Here is a tiny trained network, its code and every weight. The questions are about switching its units off for an input and a target symbol, where a switched-off unit gives its printed mean instead of its output.

import numpy as np


def w(rows, s, z=0):
    codes = np.array(rows[::2]) - 128.0
    scale = np.full(codes.shape[1], s)
    scale[-1] = z or s
    return codes * scale


def norm(h):
    return h / np.sqrt((h * h).mean(-1, keepdims=True) + 1e-5)


def f(y):
    return y / 2 * (1 + np.tanh(0.7978845608 * (y + 0.044715 * y**3)))


def softmax(a):
    e = np.exp(a - a.max(-1, keepdims=True))
    return e / e.sum(-1, keepdims=True)


def log_softmax(a):
    a = a - a.max(-1, keepdims=True)
    return a - np.log(np.exp(a).sum(-1, keepdims=True))


def net(x, mask):
    ids = ['ΔΣΦΩγηλμτψ'.index(c) for c in x.split()]
    T = len(ids)
    res = E[ids] + P[:T]
    u = 0
    for l in range(2):
        r = norm(res)
        for j in range(2):
            rows = slice(4 * j, 4 * j + 4)
            q, k, v = (r @ M[l][rows].T for M in (Q, K, V))
            z = softmax(np.where(np.tri(T) > 0, q @ k.T / 4**0.5, -1e9)) @ v
            o = O[l][rows]
            res = res + np.where(mask[u + j], z, o[:, -1]) @ o[:, :-1]
        u += 2
        y = f(norm(res) @ A[l][:, :-1].T + A[l][:, -1])
        res = res + np.where(mask[u : u + 8], y, B[l][:, -1]) @ B[l][:, :-1]
        u += 8
    return log_softmax(norm(res)[-1] @ U[:, :-1].T + U[:, -1])


Q, K, V, O, A, B = {}, {}, {}, {}, {}, {}
E = w([
[107,37,146,119,165],'Δ',
[133,157,159,127,157],'Σ',
[109,178,93,144,115],'Φ',
[106,74,158,132,163],'Ω',
[225,252,232,121,114],'γ',
[140,77,74,147,156],'η',
[110,163,65,171,115],'λ',
[111,105,136,175,77],'μ',
[208,105,109,110,59],'τ',
[65,152,128,129,67],'ψ',
],0.016)
P = w([
[55,103,79,254,87],'0',
[163,80,67,91,162],'1',
[98,68,102,230,111],'2',
[115,66,64,61,137],'3',
[151,130,140,184,130],'4',
[89,82,82,54,122],'5',
[131,131,180,164,143],'6',
[103,67,107,50,115],'7',
[149,130,216,144,147],'8',
[116,61,135,48,106],'9',
[160,120,248,128,134],'10',
[112,46,126,52,135],'11',
],0.0093)
Q[0] = w([
[143,51,156,148,112],'0.h0',
[213,22,108,161,144],'0.h0',
[92,57,93,165,199],'0.h0',
[196,88,31,137,67],'0.h0',
[122,131,147,173,143],'0.h1',
[96,158,146,214,77],'0.h1',
[151,58,156,127,172],'0.h1',
[168,200,130,254,171],'0.h1',
],0.0093)
K[0] = w([
[66,72,59,177,198],'0.h0',
[218,120,173,176,135],'0.h0',
[170,121,166,123,65],'0.h0',
[21,99,118,71,77],'0.h0',
[83,89,147,150,217],'0.h1',
[41,93,97,120,176],'0.h1',
[123,53,152,130,93],'0.h1',
[222,158,20,255,227],'0.h1',
],0.0086)
V[0] = w([
[148,128,151,159,85],'0.h0',
[144,156,179,130,166],'0.h0',
[192,92,173,120,141],'0.h0',
[106,68,140,186,121],'0.h0',
[163,94,149,176,123],'0.h1',
[89,155,71,159,235],'0.h1',
[1,148,184,127,91],'0.h1',
[100,173,118,66,214],'0.h1',
],0.0094)
O[0] = w([
[22,83,162,153,175,134],'0.h0',
[108,54,162,157,114,78],'0.h0',
[136,107,142,124,83,148],'0.h0',
[67,78,95,128,144,253],'0.h0',
[99,249,124,176,131,168],'0.h1',
[178,80,156,173,192,112],'0.h1',
[117,71,1,155,129,146],'0.h1',
[228,101,171,127,175,58],'0.h1',
],0.0085,0.0069)
A[0] = w([
[233,39,90,108,74,27],'0.n0',
[161,121,155,26,47,122],'0.n1',
[195,225,152,129,96,254],'0.n2',
[49,98,139,209,210,188],'0.n3',
[122,151,98,206,150,110],'0.n4',
[23,92,74,46,241,195],'0.n5',
[132,176,69,99,153,140],'0.n6',
[112,254,95,76,82,132],'0.n7',
],0.0075,0.0021)
B[0] = w([
[74,242,135,216,111,131],'0.n0',
[182,155,70,88,137,143],'0.n1',
[32,27,79,204,54,140],'0.n2',
[103,142,221,84,1,219],'0.n3',
[41,179,229,94,111,139],'0.n4',
[168,91,107,121,95,254],'0.n5',
[211,82,140,104,123,132],'0.n6',
[86,32,231,73,121,150],'0.n7',
],0.0059,0.01)
Q[1] = w([
[87,158,172,231,117],'1.h0',
[72,97,113,64,105],'1.h0',
[165,181,231,132,116],'1.h0',
[183,96,6,56,170],'1.h0',
[92,108,131,2,68],'1.h1',
[161,74,140,160,130],'1.h1',
[53,71,122,98,117],'1.h1',
[167,50,155,101,58],'1.h1',
],0.0075)
K[1] = w([
[117,122,66,208,132],'1.h0',
[150,158,123,113,9],'1.h0',
[57,110,243,179,200],'1.h0',
[129,130,50,141,5],'1.h0',
[88,134,182,85,130],'1.h1',
[119,163,141,171,91],'1.h1',
[67,155,254,126,110],'1.h1',
[31,53,75,230,175],'1.h1',
],0.0069)
V[1] = w([
[118,93,136,208,154],'1.h0',
[34,72,201,75,246],'1.h0',
[73,107,95,119,119],'1.h0',
[187,207,208,101,121],'1.h0',
[105,74,62,255,112],'1.h1',
[132,128,161,98,224],'1.h1',
[146,195,169,162,77],'1.h1',
[95,93,157,83,131],'1.h1',
],0.0095)
O[1] = w([
[98,107,123,255,92,126],'1.h0',
[194,106,105,240,153,156],'1.h0',
[175,215,194,226,31,218],'1.h0',
[22,136,122,133,76,2],'1.h0',
[50,221,76,135,67,224],'1.h1',
[184,116,221,118,123,24],'1.h1',
[20,152,69,176,176,116],'1.h1',
[196,126,101,141,158,200],'1.h1',
],0.005,0.008)
A[1] = w([
[148,191,211,121,142,120],'1.n0',
[174,115,203,113,103,133],'1.n1',
[133,71,64,181,122,147],'1.n2',
[79,206,138,2,134,89],'1.n3',
[170,78,153,90,110,117],'1.n4',
[143,78,101,74,172,120],'1.n5',
[78,153,50,141,91,253],'1.n6',
[178,204,137,96,62,142],'1.n7',
],0.0096,0.004)
B[1] = w([
[59,187,65,111,103,130],'1.n0',
[91,110,52,72,188,146],'1.n1',
[112,174,133,51,149,195],'1.n2',
[183,176,154,43,53,147],'1.n3',
[196,56,160,217,182,152],'1.n4',
[127,179,129,226,232,147],'1.n5',
[111,169,223,177,199,254],'1.n6',
[3,19,154,103,232,160],'1.n7',
],0.0068,0.0086)
U = w([
[33,164,142,204,137,213],'Δ',
[72,83,238,155,143,70],'Σ',
[156,94,215,47,31,243],'Φ',
[191,25,189,156,122,154],'Ω',
[111,129,216,105,254,22],'γ',
[87,125,17,94,119,131],'η',
[153,134,143,133,197,184],'λ',
[149,121,167,134,148,2],'μ',
[183,98,134,144,118,117],'τ',
[157,134,159,130,145,54],'ψ',
],0.0085,0.003)

Each question gives the input, a string of symbols that net reads in full, and the target symbol t.
The units are the heads (4 rows each of Q, K, V and O) and the neurons (one row each of A and B). Each row of codes is followed by its name. A weight is (code - 128) times the scale printed after its matrix; where a second scale follows, it is the last column's (O, A, B and U).
mask holds one flag per unit, layer by layer, with each layer's heads first. A switched-off unit (its flag False) gives its mean, the last column of its rows in O or B, instead of its output. The means were averaged over made-up inputs and are rounded, as every weight is.
A unit's drop is (log p(t) with every unit on - log p(t) with that unit switched off) / (log p(t) with every unit on - log p(t) with every unit switched off).
The circuit of an input: a set's keep is (log p(t) with only the set's units on - log p(t) with every unit switched off) / (log p(t) with every unit on - log p(t) with every unit switched off). Starting from the 12 units with the biggest drops (on a tie, the unit counted first), units are removed one at a time, each time the one whose removal leaves the highest keep (on an exact tie, the one counted first), for as long as the keep stays at least 0.8.
units of the circuit, in order: the units of the circuit, biggest drop first
k most important neurons: the k neurons with the biggest drops, biggest first
k most important neurons of layer l: the k neurons of layer l with the biggest drops, biggest first
heads that matter: for each layer, one digit per head in row order, 1 if its drop is at least 0.15 and else 0, layers parted by /
input Ω Δ η Ω τ Φ Δ Δ Ω η ψ Ω, target η: heads that matter -> 01 / 00
input Φ Δ Δ γ, target Σ: 2 most important neurons -> 0.n2, 0.n7
input Ω Δ τ Φ, target Φ: heads that matter -> 00 / 11
input γ τ λ Δ, target Φ: heads that matter -> 01 / 10
input τ μ Ω Δ Δ Δ τ Σ, target Φ: units of the circuit, in order -> 1.n3
input η Δ Δ τ Δ Σ, target Φ: 3 most important neurons -> 1.n3, 0.n1, 1.n6
input Ω μ λ τ τ Δ Ω τ Ω η, target Φ: units of the circuit, in order -> 1.n3, 0.h1
input Δ Δ Δ τ Δ Δ Ω Δ Ω λ, target γ: heads that matter -> 01 / 00
input η τ Δ Ω Δ ψ ψ γ ψ τ, target η: units of the circuit, in order -> 0.h1, 0.n3
input Φ τ λ ψ Δ Δ, target η: heads that matter -> 01 / 01
input Ω λ Δ Ω, target γ: units of the circuit, in order -> 0.n7, 1.n6, 1.h0
input τ τ η Φ τ λ, target Φ: 3 most important neurons -> 1.n3, 0.n1, 0.n7
input Δ Δ Δ Δ Ω τ Δ Δ η Φ γ, target Δ: units of the circuit, in order -> 0.n2, 1.n0, 0.n3
input τ Ω ψ Δ Φ Σ Δ Δ η τ Δ ψ, target η: units of the circuit, in order -> 0.h1
input ψ Ω λ Δ Φ Δ Ω Δ ψ η Δ, target Ω: 3 most important neurons of layer 1 -> 1.n6, 1.n4, 1.n7
input γ η η η τ η Δ Ω τ λ, target Φ: 2 most important neurons -> 1.n3, 0.n7
input τ μ μ Ω Ω Δ Δ μ τ τ Σ Ω, target Φ: 2 most important neurons of layer 1 -> 1.n3, 1.n7
input Δ τ μ τ γ, target Δ: 2 most important neurons -> 0.n2, 0.n3
input τ η μ Δ Δ Δ λ Δ μ η, target Δ: 2 most important neurons of layer 1 -> 1.n6, 1.n1
input Δ Ω τ Ω η Δ τ Ω Ω Ω, target Ω: 2 most important neurons of layer 1 -> 1.n4, 1.n6
input λ Δ Δ ψ Ω μ, target η: 2 most important neurons -> 0.n3, 1.n2
input Ω Δ η η μ λ Δ τ γ γ τ Φ, target Φ: heads that matter -> 00 / 00
input η η Σ Σ τ Δ ψ Δ, target η: heads that matter -> 01 / 00
input Δ γ Φ μ Δ τ Δ Ω, target Φ: heads that matter -> 01 / 10
input Δ τ Σ Δ Δ Δ Δ μ Δ η τ, target Σ: units of the circuit, in order -> 1.n7
input λ ψ ψ Δ Ω η Ω Ω ψ τ, target η: 3 most important neurons -> 0.n3, 1.n7, 0.n4
input μ Ω τ τ η Δ, target Φ: 2 most important neurons -> 1.n3, 1.n7
input Δ Δ Δ τ Δ λ ψ Δ τ, target Σ: most important neuron of layer 0 -> 0.n0
